The same points and some others measured another way (B), then each row and its match in B:
B (68 x 32):
[[ 150   45   26  234  -74   65   34  -33  -64  100  -72  226 -137  -78
    87 -100  -53  -96 -188   72  115  147 -127  -23  166   49  154   92
    42 -196  238  -22]
 [ 640   34  -52  243 -139   -2   79   -2   13  291  -66  293 -152  329
  -355 -251 -237   24 -228  192  138  350  -93   37  188  175  166   98
   -20 -451  206 -112]
 [-411 -256   -6 -243  107 -289 -143  -83  325 -227  780 -496  207   79
  -381 -375  107  -70  827 -191   73 -681 -206   73  -63 -362 -352 -281
    95  232 -409  256]
 [ -73  187  189  259   42  186  161   20   43 -142  126  138  -14 -250
   197 -121  106 -107   19 -134  -35  -76 -164  191  199 -259   47  173
   -74  177  281   47]
 [-553  -91  123   -5  -89   86 -329   38    3 -205 -145   31  171 -448
   476  122  130 -142  -92  103    6 -123  -12 -248 -115 -152  184  -90
   219   35  155  113]
 [  43  -19 -118  256 -127   27   23 -184  -56  228   39   -7 -124 -221
   179  -73    8 -145 -169   15  321  174  -57    2  142   91  103  -86
   -21 -308  207 -112]
 [-403    6  165  -34  154  -94 -250   54  -58   23  -51 -247   24 -387
   197   13   73   29  108  -14   81    0  -63  -35 -152  -67    2    6
    11  181 -168  -16]
 [ 423   55   57  258 -150  155  -35  -99  117  168   85   52   30  232
  -278 -308  -14   48 -156   30  170  220  -19  257  254   58  -60  142
  -141 -187   21  -52]
 [ 291  188   38  364 -277  291  365   -8  109  -23  191  382  -87  203
   -93 -266   16 -127  -96  -90  -77  100   31  379  288 -206  216  114
   103   43  533  175]
 [ 138  111  -16  296 -176  131   58 -133 -124  217  -93  150 -226  -53
    81 -157   -6  -69 -245   14  163  296    9  136  189  125  119  126
    33 -105  249   16]
 [-349   76  318  152  107  167 -321   13 -159 -135 -306   78   16 -506
   513   64  159  -54 -246   26   38   20 -188 -118  114    7   15  296
   -12  176  -38   20]
 [-289 -686  198 -639  113 -582 -573  525  209 -254  340    6  263  582
  -524  -77  -83   -8  595  242 -186 -631 -231 -375 -333  -34  226 -350
   891  131 -902  522]
 [  24  -16  -93  182  -38  -69   61  -15  -38  233    3    5  -80 -273
   181   27  -59 -112 -125   62  252  202  -46  -61  -16   22  256 -177
    20 -339  252 -183]
 [-138  168   58  197  -80  132 -115 -152  -77  160 -138 -148  -68 -270
   137 -124   59   40 -134  -16  147  282   81  148   13   17  -46  132
  -156   56  136  -65]
 [ 520  -15  193  185  -26  100 -123  136  131   -5  -87  343  117  252
  -237 -190 -121   40 -231  205   17  119 -211  -32  228   28   96  212
   -47 -316   33  -75]
 [ -16  130   60  148   41   32   46  -52  110   40  168 -149   40 -165
   -64 -192    6   18  132  -69   89   37  -63  164   22 -197  -72   24
  -204    6  146  -94]
 [ -93  106  270  143    6  232 -356 -104   32 -201 -182   61  118 -168
   105 -207   76   41 -125   84  -17  -40 -184  -71  187  -59 -228  372
  -179   89   -5   50]
 [-297   97  -30  -54   83 -190  -36   61  -66  103  -98 -134 -106 -317
    42  -24 -161   39  177  100  -12  116   -4 -160 -320 -135  134  -96
    15   -1  242  -59]
 [-207   96    2   79   15  -36   37    4   32   55   57 -112   -8 -295
    89  -61  -40  -29  108   -3   56   57   -3    7 -131 -190  100  -93
   -42  -14  258  -63]
 [ 462   11   17  150  -54  -27   41  111   93  122  -40  290  -10  192
  -257 -165 -227   12 -127  215   38  185 -133  -76   75   -1  207   28
     4 -394  235 -110]
 [ 310  125   24  230 -101   81  145   -2   34  116   32  203  -97  112
  -160 -215 -102  -12  -83   44   34  193  -55  139  142  -42  125  106
   -27 -140  281  -20]
 [-185  122  194   60 -114  208 -432 -102   -7 -174 -366   97   98 -140
    69 -185  -31   86 -168  214 -106   79  -33 -203   -6  -38 -146  323
   -90   54  155   99]
 [-401 -544  121 -467  301 -605 -389  383  197   11  509 -486  273   64
  -262   42   59   -3  629  -14  156 -456 -179 -114 -351  -87  113 -495
   452   87 -916  127]
 [-361  102  173   76  -60  158 -213  110   38  -30 -217  -91  197 -413
   328  103   97   35 -159   57   -5  200  172   41 -205 -179  199  -19
   -11  109  201  -57]
 [ 444   34  -31  214 -296  142  -77  -55   83  217 -112  195    3  300
  -291 -249 -130   57 -281  192  106  374  109   99  114  116  125   75
     2 -345  223  -35]
 [ 248  208  348  163   77  178  -58  211   19 -143 -222  371   23   76
   -84 -163  -88   98 -149  116 -220  115 -188   53  138 -119   85  414
   -50  111  147   48]
 [ 359  113   21  263 -130  109  149   -6   92  218  113   62  -37  152
  -214 -224  -39   24  -96  -20  123  285   52  318  143  -26  106   43
   -83 -131  185  -65]
 [ -70    0  -70  133 -168   70  -58 -109  117   -2   49   16   91 -185
    80 -107  -38  -97  -36   97  117   22   -5 -108   -9 -142   86 -123
   -36 -264  358  -51]
 [-305 -554  258 -567  222 -537 -394  444  225 -406  527   17  181  555
  -564 -227  -51  -42  805   86 -273 -852 -402 -272 -172 -187   26 -179
   751  333 -839  602]
 [  22   99  192  149 -224  286 -284   48   63  -48 -313  186  170  -12
    58  -91   16   76 -332  180  -63  268  143   34   16  -34  122  191
    15  -20  207   47]
 [ -70  246  192  238   11  188  286  150   73 -139  118  204  -11 -191
   149  -80   64  -73   50 -135 -156    2  -50  281   81 -357  208  120
    14  259  419   81]
 [-492   63   15   69 -213  162 -184   -4    3  -74 -241   16  124 -460
   430  107   52  -78 -169  125  -15  131  196 -142 -233 -191  271 -130
   128   -2  470   27]
 [-730 -527  155 -627   78 -488 -418  527  322 -231  488 -395  434  182
  -272   65   86   15  734   20 -178 -544  123  -72 -615 -354  294 -610
   744  397 -670  421]
 [-139  257   87  328  -64  204  244  -38  -91   94   19   48 -168 -330
   304  -55  133  -87 -109 -190   54  210   54  354  121 -139  165  113
   -27  229  368   26]
 [-295  -67  151  -79  173 -144 -189  106   46 -151   85  -68   68 -231
    59  -63  -14  -39  245   47  -15 -247 -244 -193  -94 -180    0  -13
    71   72  -87   62]
 [-203   -6  140  164   33   49  -77   85  -69   36  -65   38    8 -385
   395  105  118 -115 -161  -17  144   73  -83   11   43  -23  227  -12
    91   -3   52  -45]
 [ 110  146  194  217   38  115 -104  -32 -127  -34 -241  285 -163 -102
    85 -171  -61   -7 -187  109  -22  101 -247  -96  209   57  -14  378
   -49  -13  151   32]
 [ 345   41  136  214 -264  243 -202   77   46  108 -293  303   97  198
   -84 -110  -50   57 -448  221   33  394  117   80  115  118  225  167
    69 -223  157   -6]
 [ 511  113  209  280  -22  157  -35   87   92  277   13  -15   78  199
  -267 -205   32  151 -246  -30  184  412   39  449  212   88   26  204
  -210  -73 -174 -173]
 [ 167   33   67  213 -314  245 -141   12   63  106 -176  188   91  100
    -1  -99   15    8 -355  132   59  338  193  145   72   45  223   54
    97 -139  224   38]
 [ -50  -47 -165  146 -184   -1   16  -92   50  115   24   57   -1 -218
   149  -27  -76 -150  -93  130  189  104    9 -156  -43  -61  227 -236
    68 -382  414  -89]
 [  25   14  -17   66   57 -137  -18  114   43  219  -35 -105   40 -235
    21   35 -128   25  -28  115  161  235   -8  -76 -195  -63  227 -177
   -71 -285  159 -247]
 [-470   60 -159   18 -256   32 -171 -131 -105  -18 -343   96  -87 -412
   324   27 -135  -98 -106  260  -29  139  126 -412 -286  -88  226 -125
   160 -174  638   64]
 [ 121   40   12  175  -88   61  -98 -142   40   90   11   -6  -20  -29
   -82 -229  -36  -10  -64   66  159  110  -83   13  130   17  -66   86
  -112 -185  113  -52]
 [-259 -199  163  -57  132 -200  -50  366  -10   46  102   15   66 -229
   251  222   79 -114   59  -14   65  -53  -67   -6 -157  -80  456 -253
   393   59 -175   38]
 [ 401   68   35  263  -80  106  174   -6  222  111  310   21   89  162
  -270 -270   -8  -11   18  -67  149   95  -49  329  214 -140   16   -5
  -154 -175  135 -101]
 [ 719   18  -14  400 -223  185  169 -122  105  231  191  281  -85  410
  -327 -359  -42  -60 -246    6  239  228 -107  313  472  134   46  140
   -69 -363  133  -39]
 [ -24   66  -26  125 -162   79 -109 -104   38   86  -71   -6   13  -84
   -24 -157  -54    8  -80  109   80  177   59  -10  -27  -40   36    4
   -44 -145  253  -21]
 [ 112  113   -1  252 -139  106  283   95   27   78   57  265  -86  -79
   103  -38  -42 -124 -110   -5    8  165   25  146   57 -154  368  -62
   131 -104  492    5]
 [-440 -368  170 -500  117 -468  -11  544  292 -225  717 -188  188  465
  -519 -135   35  -12  896 -148 -309 -596    8  217 -389 -420  272 -430
   763  591 -551  563]
 [-135  122  131  132 -144  164 -166  125   -4  170 -295  -52  124 -251
   207   93   43   86 -306   87   49  452  288  152 -197  -40  293  -26
    16   21  200  -98]
 [ 216  -29   18  302 -229  197   -2  -68   54  145   45  143   30   -5
   100  -94   89 -119 -298   11  236  204   27  180  246   63  183  -20
    44 -252  160  -39]
 [-170  -26  -93  116  -36 -111  113    1 -100  152   43   49 -182 -283
   232   28  -39 -165    1   12  153   69  -59  -81  -45  -25  283 -176
   183 -146  264   -9]
 [-518 -162  256 -171  174 -120 -440  170   19 -279  -92  -22  178 -356
   280   76   57  -57  132  129  -62 -314 -245 -370 -153 -143   49    6
   201  117 -200  119]
 [ 456  -34  -26  234 -263  121 -108  -54   35  209 -152  263  -14  230
  -170 -180 -117   -7 -366  223  171  340   14   -2  173  190  169   68
    36 -436  177  -62]
 [-437 -330   -8 -292   81 -365  -83   88  239 -208  691 -291  115  129
  -298 -233   59 -131  764 -129   -6 -655 -189  -16 -141 -314  -66 -360
   388  228 -359  353]
 [ 477 -127 -155  187 -299   40   66   -2  235  116  151  273  105  286
  -266 -191 -176 -110 -143  213  158  115   -4  -58  120  -30  261 -218
    95 -607  372  -72]
 [ 444   83   93  198  -76   81 -100  -34  -16   85 -185  309 -110  236
  -258 -284 -179   55 -208  202   18  211 -177  -60  210  128   -7  305
   -64 -249  130  -15]
 [ 113   52  -93  186  -48  -59   74  -89  -60  213  -13   45 -172 -144
    15 -111 -125  -68  -66   79  191  193  -92  -58   41   44  123  -35
   -36 -289  264 -123]
 [-509  -33 -123    2 -158   20 -246 -322   42 -193   50 -122   15 -344
   177 -199    1 -146  186   92   71 -261  -93 -330  -50 -172 -191  -72
     2  -83  319  131]
 [ 667   99   41  304 -217  190  231   32  191   70  177  374  -20  487
  -444 -372 -125   -7 -109   53  -21  166  -62  298  317  -66  112  156
    -6 -221  301   51]
 [-335   83  181  173   68  138 -235 -180  -89 -138  -70  -40  -34 -428
   352 -115  150  -87  -40  -43  102 -123 -237  -82  186  -47 -188  250
  -120  137   16   47]
 [-157  117  117  221 -104  186  -78   -5  -10  138 -102 -107   65 -312
   269   12  148    6 -227  -54  145  295  163  243   -4  -48  146   20
   -59   70  137  -79]
 [ -70   85   58  239   62   66   -6 -192    1   59  155 -152  -49 -315
   154 -168  104  -76   30 -119  243  -19 -188  112  206  -60 -159   92
  -224  -26   41 -102]
 [ 277  -68 -117  218 -324   93  -33  -26   13  195 -154  307  -41  100
     4  -70 -119 -101 -359  237  161  310   74  -96   76  125  339  -89
   179 -472  384  -33]
 [ 173  190  258  347   35  249  188   37   59  -36  179  136   -3  -66
    67 -181  153  -51  -63 -202   32   38 -140  417  336 -165   18  255
  -119  199  102   23]
 [ 239  184  117    5  138 -117  -95  147   97  229 -103 -178   59   45
  -405 -188 -223  278   80  138   -1  354   24   87 -226  -74  -16   95
  -279  -92    3 -242]
 [-560 -205  254 -114  111  -74 -343  123   49 -197  194 -215  185 -259
   237   16  255  -84  228 -111   48 -340 -119   19  -44 -140   -1  -72
   263  341 -429  222]]
Rows of B count from 0, top down.

[  42 -127  213   23   52   16 -136 -109   51  290 -182  127  144  -18
  -24  123 -193  -20   10  180  -26    8   75 -133   41 -248  -42   55
   17 -233  -17 -191 -225 -124] : 35
[-204   20  158    1    5  133  421 -327  451  -98  -86  -67  167  -74
  307  286  119   46  -25 -121   53 -160   -6 -131  330  -84   25  -76
  119   81   35   72  -16   98] : 28
[ -58  254  -47   58  -30  220   29  -90 -161  -10   49    0   52  170
   81 -167  145  -79 -143 -157   66 -196  -74  -64  131  141   52  -65
 -105  158  -59  119  227  186] : 19
[-285 -392  257  -59  134 -167  -54   67  -85  360  -70 -107  138  143
   76   77 -250    9  145 -104 -215   20  281   59  136   45 -113 -112
   48   33  -29  -16 -230 -196] : 29
[  51  -65   76   43  -77  225 -385   77 -423  248  153  -66   23  350
 -264 -409  -96  -45 -325 -118 -228 -283  -93   63  -61  114 -157  -41
 -236  213  -93  122  195  374] : 41
[ 212  177 -155   92  -77  157 -236  -19 -136   91  221  -49  -42  111
  -31 -381  228 -229   34   34 -268 -130 -164  -76  168  241 -219   23
  -24   30   90   11 -124  241] : 13
[-327 -565  313 -146   83 -145   81   -4  138  302  -44 -316  164  171
   86  123 -226  124   83 -228 -355  -87  292   92  217    0 -231 -160
  133  187  -68  100 -243  -33] : 21
[ 112  323  -47  294 -134  365 -174 -143 -140   51  179  241   59   75
  110 -104  107 -299  -61  151  -39 -327 -310 -151  152  134   48   80
 -126  -64  223  -55   64  389] : 44
[   0  293 -126   33  -44  164 -145  -24 -313    6  158  -34  -32  144
   16 -445  273 -213  -98  -62  -55  -68 -184  -87   88  315  -68  -62
 -162   88 -105  200  179  148] : 17
[-192  117  228  -66  115  -81   97 -263  171   37 -261  155  165 -198
   98   80   37  -38 -110  166  228  261  -55 -213    7  -70   45  -16
  -97 -255 -153   10    0 -319] : 65
[   3  309  -18   42    4   81 -181 -123 -143  -30  113   55   36   45
 -148 -411  216 -142 -331    1   -9   41 -274  -53  -49  334 -142  -20
 -256   72  -27  125  196  162] : 26
[-204   12  253   64    3  189  126 -270  146 -104  146   55   24 -140
  102 -153  188 -108 -247    9   61  -34 -242 -136  166  111  -43  -86
 -177   64   10  183  152   84] : 3
[ 465  184  -81  156  -89  326 -211 -134   43   13  260   51 -116   -1
 -221 -397  242 -115 -220   48 -130 -200 -229  -86  158   -1 -216   86
  -47   83  187 -157  -93  337] : 5
[-279 -338  297 -198  170 -206  305 -159  388  197 -336 -188  256   28
  111  394 -215  265   27 -197  -18   58  378   -2  171 -228  -74 -100
  195   51 -118  -60 -227 -253] : 16
[ 295  468 -140   59   43  205   24 -184   -4 -107   12  142  -69  -70
  -75 -273  314  -58 -187  -29  266   25  -96 -157  113  -15   45   33
  -61    3   -1 -134   90  -36] : 58
[   4 -315  199 -135  -61   24 -182 -113  112  125  143 -265    3   -1
 -164 -395  119  -47 -182   51 -410   23 -172  -61   84   96 -435  -66
  -76   56 -129  227 -149  171] : 55
[ -12  129  132 -122  285 -205   73  -99   41  100 -267  103   78  -51
 -192  -38  -38  197 -226 -151  332  324  266    1  -57  -73   29  -43
  -46   21 -111 -218   -5 -474] : 24
[  50  115   32 -153   85 -101 -146  -44 -136  242 -348   40  139   60
  -69  -53  -67   23    2   98  112  193  147 -158  -80 -183    6   20
  -27 -250 -301  -71  -77 -311] : 1
[ -22 -332  158   80   12   77   -3  -25  101  240  154  -90   17   56
  143   32  -67  -88  213  -43 -299 -186  133  -11  346  -22 -157  -48
  157   56  183 -104 -348   46] : 4
[ 212  413 -150  177  -23  284 -103  -68 -200   26   73  157   15  176
  -45 -175  113  -96 -160  -95  117 -253  -80  -53   96   74   84   42
  -88  109  107 -132  152  236] : 38
[-269 -347  377 -232  289 -375  -28  -49   74  228 -179  -79   94  -94
 -196 -130 -133  158 -183  -77    8  456  245   43  -69   32 -216 -126
  -86   -3 -192   -8 -152 -536] : 42
[ -81 -276  166 -114   28 -103 -269   32 -115  271   43 -191   72  152
 -189 -306  -67  -18 -128  -36 -353   52   13   41  -17  166 -338  -70
  -91   76 -124  125 -121   48] : 47
[-340 -353  224   47 -110  244   18   10 -237  279   61  -90   74  170
  438   82 -118 -209  323   17 -201 -325   61 -164  332  -91   89 -138
   27  -60 -132  243  -49   61] : 25
[-232  131  151  -63   41  -37  239 -302  333  -11 -255   20  259  -68
  199  248   43   17  -81   21   97   37  -41 -160  114  -25    7  -27
   14  -95  -77   63    1  -39] : 36
[ -92  -24  133 -251  179 -223  -51  -40  -82  200 -330  -60  107   16
 -110 -122  -41  112  -77  -24  132  341  226  -90  -79 -107  -60  -71
  -47 -130 -373   14  -41 -459] : 15
[  66 -120  216  137  -79  240 -351  -94 -188  129  306  138 -125 -134
  -57 -480  142 -327 -103  316 -178    3 -350 -195   95   93 -182    2
 -249 -175   24  102  -64   66] : 33
[ 195  457  -46   83   54  122  -40 -240   80 -108   -9  223   -8 -177
  -76 -242  293 -137 -217  135  232  150 -221 -200   47   75   -8   65
 -133 -131   34 -109   47  -74] : 52
[   2  275    6 -145  188 -212   65 -163  156   47 -322   23  174  -20
 -130    0   56  131 -193  -80  195  281  128  -53  -65   23  -51   -4
   -7  -51 -134 -122  -27 -277] : 7
[   3  136   45 -210  192 -191  -29  -53 -100  163 -348   36   75  -32
  -78 -111   18   74  -25   11  249  361  225 -142  -57 -141   27  -31
  -24 -198 -334  -84  -54 -532] : 45
[ 159  228   63  123  139  121   37 -160   74  -42   93  176  -44  -72
 -151 -172  129   26 -285 -128  215   23   -7   -6  108   46   -4   -2
  -88  150  176 -224   45  -50] : 64
[ -66   91  162  110   71  113  334 -307  440   -6 -142  134  193  -85
  203  421  -32   78  -44  -68  170 -164   78  -96  268 -183  108    9
  133   13  207 -219 -104   29] : 10
[ 100  116  128 -121  232  -79  192 -193  235    2 -254   53   49 -101
 -180    8   33  254 -274 -175  338  224  240  -40   34 -225   17  -24
   20   63  -97 -235  -16 -358] : 43
[  64  109   96 -144  314 -149  252 -113  135   18 -233   60  -26 -139
  -96  -26   83  223  -97 -224  420  344  379  -45  106 -199   87  -78
   70   43 -115 -269  -75 -613] : 27
[  93  277   61 -106  134 -122   21 -248  228   15 -299  110  144 -145
 -150  -25   96   80 -240   85  221  287   -6 -148  -74  -93  -66   52
  -55 -176 -128 -138  -48 -252] : 46
